arr =
[[  2  13  -4   2  -5   6  -9  -5 -14   3  -2 -18 -17]
 [ 13 -18   2  -1   1  -4  -7  -8  -2  -4  -6 -30 -15]
 [ 11 -15   0 -10   8  -4 -24 -17 -13  10   0 -42 -28]
 [  7 -10   1   1  -1  -1 -11  -1   0  -5  -5 -17  -8]
 [ 11  12  -3   9 -21  10 -25   0 -20  -4 -12 -32 -28]
 [  1  -4   0  -1   1   1  -2  -3  -1   1   0  -3  -2]
 [ 16 -21   8  -4   5  -6 -11 -15  -4  -1  -5 -38 -21]
 [  1  -3   0  -1   0   1   6   3  -1   0  -1  -5  -3]
 [  4   4  -7   4  -8   5 -11  -9 -12   0  -5 -17 -16]
 [ 10  12  -5  10 -19  10 -19   8 -18  -4 -11 -30 -26]
 [  1   0   0  -1   1   1   2   3  -2   1   0  -2  -2]]
Indices start at 0.
The entry in the bottom-right corner -> -2
Read off the entry in row 0 and column 0.
Answer: 2
The entry in the top-right corner -> -17
The entry at row 2, column 1: -15
The entry just right of the centre entry is -3
The minimum: -42
The entry directly below the smallest entry: -17
The entry in row 1 and column 0: 13
The entry at row 2, column 2: 0
Read off the top entry of the column that holds the smallest entry.
Answer: -18
Read off the entry at row 0, column 1.
Answer: 13
The entry directly below the centre entry is -11
The entry at row 2, column 0: 11
Read off the entry in the bottom-left corner.
Answer: 1
The entry just right of the largest entry: -21
The entry directly above the centre entry is -25
The maximum -> 16
The entry in row 0 and column 2 is -4
The entry directly above the smallest entry: -30
The entry just left of the centre entry: 1

X =
[[ -39  -79  485  320  150  118  453  163 -171 -140]
 [ 302   60  537  -44 -241 -231   16 -503  322  113]
 [ -46    4  444  406  117  109  599   96  -39 -199]
 [ 496 -217  261 -176 -187  134    0 -368  542  279]
 [ 385   75  369 -140   71  201 -166 -267  720  329]
 [ 383 -231  667  298   20 -175  352  -19 -205  641]
 [ 288 -279  749  363  -45 -208  283   -2 -185  581]
 [-343   18 -374  -28  309 -146  386 -159   13   79]
 [ 445  123  392 -149   40  183 -240 -271  671  301]
 [ -48 -229  349 -137  -77  102  181 -154  400 -268]
 [-282  -81 -365   50  302 -187  470 -109    6   44]
 [-287  -69  236   49 -177  130  173  266   64 -287]]
Counting starts at 0.
The entry in row 2 and column 0 is -46
Which number is the entry in the top-right corner? -140
The entry directly below 75: -231
The top entry of the column that holds the smallest entry is 163
Which number is the entry directly below 400? 6
Which number is the top-left entry? -39
The bottom-right entry: -287
The entry just left of the largest entry is -279
Which number is the entry in row 0 and column 1? -79
Which number is the entry at row 1, column 0? 302
Which number is the entry just left of 181? 102
Which number is the entry just right of the largest entry? 363
The entry just left of 130: -177
Which number is the entry in row 2 and column 1? 4
Which number is the entry in row 0 and column 2? 485
The entry just right of 470 -> -109
Which number is the entry just right of 309? -146
The entry at row 2, column 2: 444
The entry just left of 581 -> -185
The entry in the bottom-left corner -> -287
Which number is the entry at row 1, column 2? 537
Which number is the entry directly below 71? 20
Which number is the bottom entry of the column that holds the largest entry? 236
The entry just right of 20: -175
The entry just left of 64: 266
The entry just right of -137 -> -77
The largest entry -> 749
Which number is the entry just left of -166? 201
Which number is the entry directly above 749? 667
The entry just right of 130: 173

[[-13  19 -11  14  28  -1  -8   1  32  16   1 -33 -15]
 [-19 -14  -8  -4  17  26 -22  20   5  17 -10  15   8]]
Rows and columns are numbered from 0.
The entry just left of -33 is 1
The smallest entry is -33
Read off the entry in the bottom-right corner.
Answer: 8
Read off the entry at row 0, column 1.
Answer: 19
The bottom entry of the column that holds the largest entry: 5
Read off the entry just right of 32.
Answer: 16
Read off the bottom-left entry.
Answer: -19
The entry just left of the largest entry -> 1

x =
[[-11  -3  12  12   8 -17   1  25  -6   9  -6]
 [-11 -16   1  14   6  -2  -8  15  -8  -9  -2]
 [  9   5 -11   1   2  -6  -7   5  -3  -8   9]
 [  3   1  10  -2   5   2   5  22   9  -1   3]
 [ 17  -7  16  13   1 -14  -8 -18  11  15 -12]
 [ -6  -4   3   5  -2  -3  -6   8   3  -6  -6]
 [  0  13  14   2  16   5  17  24   0   2  -3]
 [ 11  -3   3  10 -12 -25  -2 -24  -4   5  -1]
 [ -7   1   0   1   0   2 -20   7   1  16 -11]
 [-24   0  -8   8   3  -8   8  18 -23 -15  -5]
 [-27  -8   5   7   2 -12  -4  -2 -17  32 -15]
 [  0 -11  13  -6   1  -2  11  -5   2   7   7]
 [-10 -22   4  -6  10  -2  12   7  -9   4  -8]]
Rows and columns are numbered from 0.
The entry at row 0, column 0 is -11
Find the entry directly above -22.
A: -11
The top entry of the column that holds the largest entry -> 9
Find the entry just left of the centre entry.
A: 16
Find the entry directly above -25.
A: 5
The entry in the bottom-right corner is -8
The minimum -> -27
Find the entry at row 2, column 1.
A: 5
The entry directly below the smallest entry -> 0
The entry in row 0 and column 1 -> -3
The entry directly below the centre entry is -25
The entry directly above the largest entry: -15
The bottom-left entry: -10
Find the entry in row 2 and column 0.
A: 9
Find the top-right entry.
A: -6
Find the entry in row 0 and column 2.
A: 12
Find the entry in row 1 and column 0.
A: -11
The bottom entry of the column that holds the largest entry: 4
Find the entry directly above the centre entry.
A: -3
Find the entry just right of 6.
A: -2
Find the entry directly below the largest entry.
A: 7
Find the entry just right of 22.
A: 9
The entry directly above -14 -> 2
Find the entry just left of the largest entry.
A: -17

Questions about the array below.
1) Read off the entry just left of the smallest entry.
2) Read off the entry just right of 4861.
3) Read off the entry just left of 3947.
4) Read off the entry just left of the largest entry.
5) Read off the entry just left of 7748.
6) Read off the entry just right of 5305.
[[5586 4548 4396 5305 4671 3743 4304 5094 4614 4455 3825 7748 7763 7627
  5051]
 [4046 4722 6349 5226 7086 4240 6281 6146 6472 5210 3781 5659 4411 5611
  3796]
 [4479 5490 7091 2994 6258 5306 3877 5350 6138 5125 4503 2942 6805 6040
  4742]
 [3896 4534 3718 6191 3310 6415 4422 5491 4861 6003 5630 6389 3163 5355
  4402]
 [5850 5647 7067 5217 3017 4854 3920 5921 3379 6311 4147 4599 5694 4462
  5735]
 [6073 5186 5710 4229 5123 3947 4770 5445 5231 4043 3402 4910 7285 7414
  6014]]
1) 4503
2) 6003
3) 5123
4) 7748
5) 3825
6) 4671

a =
[[-14  -1  -1   8 -22  10  10   2   4   4  -5 -31 -17   0  15]
 [-16  -2   0   9 -22  10   7   0   5   5  -1 -31 -20   1  15]
 [  2   3   1   0   3   2   3   1  -2  -2  -5  -1   5  -1   0]
 [-14  -2  -1   8 -19   9   6   0   5   5  -1 -27 -20   1  13]
 [-14   2   4   9 -14  11   9   0   2   0  -5 -27 -14   1  11]]
Counting starts at 0.
The entry directly below the centre entry -> 0
Which number is the bottom-right entry?
Answer: 11
The bottom-left entry -> -14
Which number is the entry at row 0, column 0?
Answer: -14
Which number is the entry at row 0, column 2?
Answer: -1
The entry in row 2 and column 0 is 2
The entry just right of 7 -> 0
The entry just right of the centre entry -> -2
Which number is the entry just left of 7?
Answer: 10
Which number is the centre entry?
Answer: 1
Which number is the entry in row 0 and column 1?
Answer: -1
The entry just left of the centre entry -> 3
The entry in the top-right corner: 15
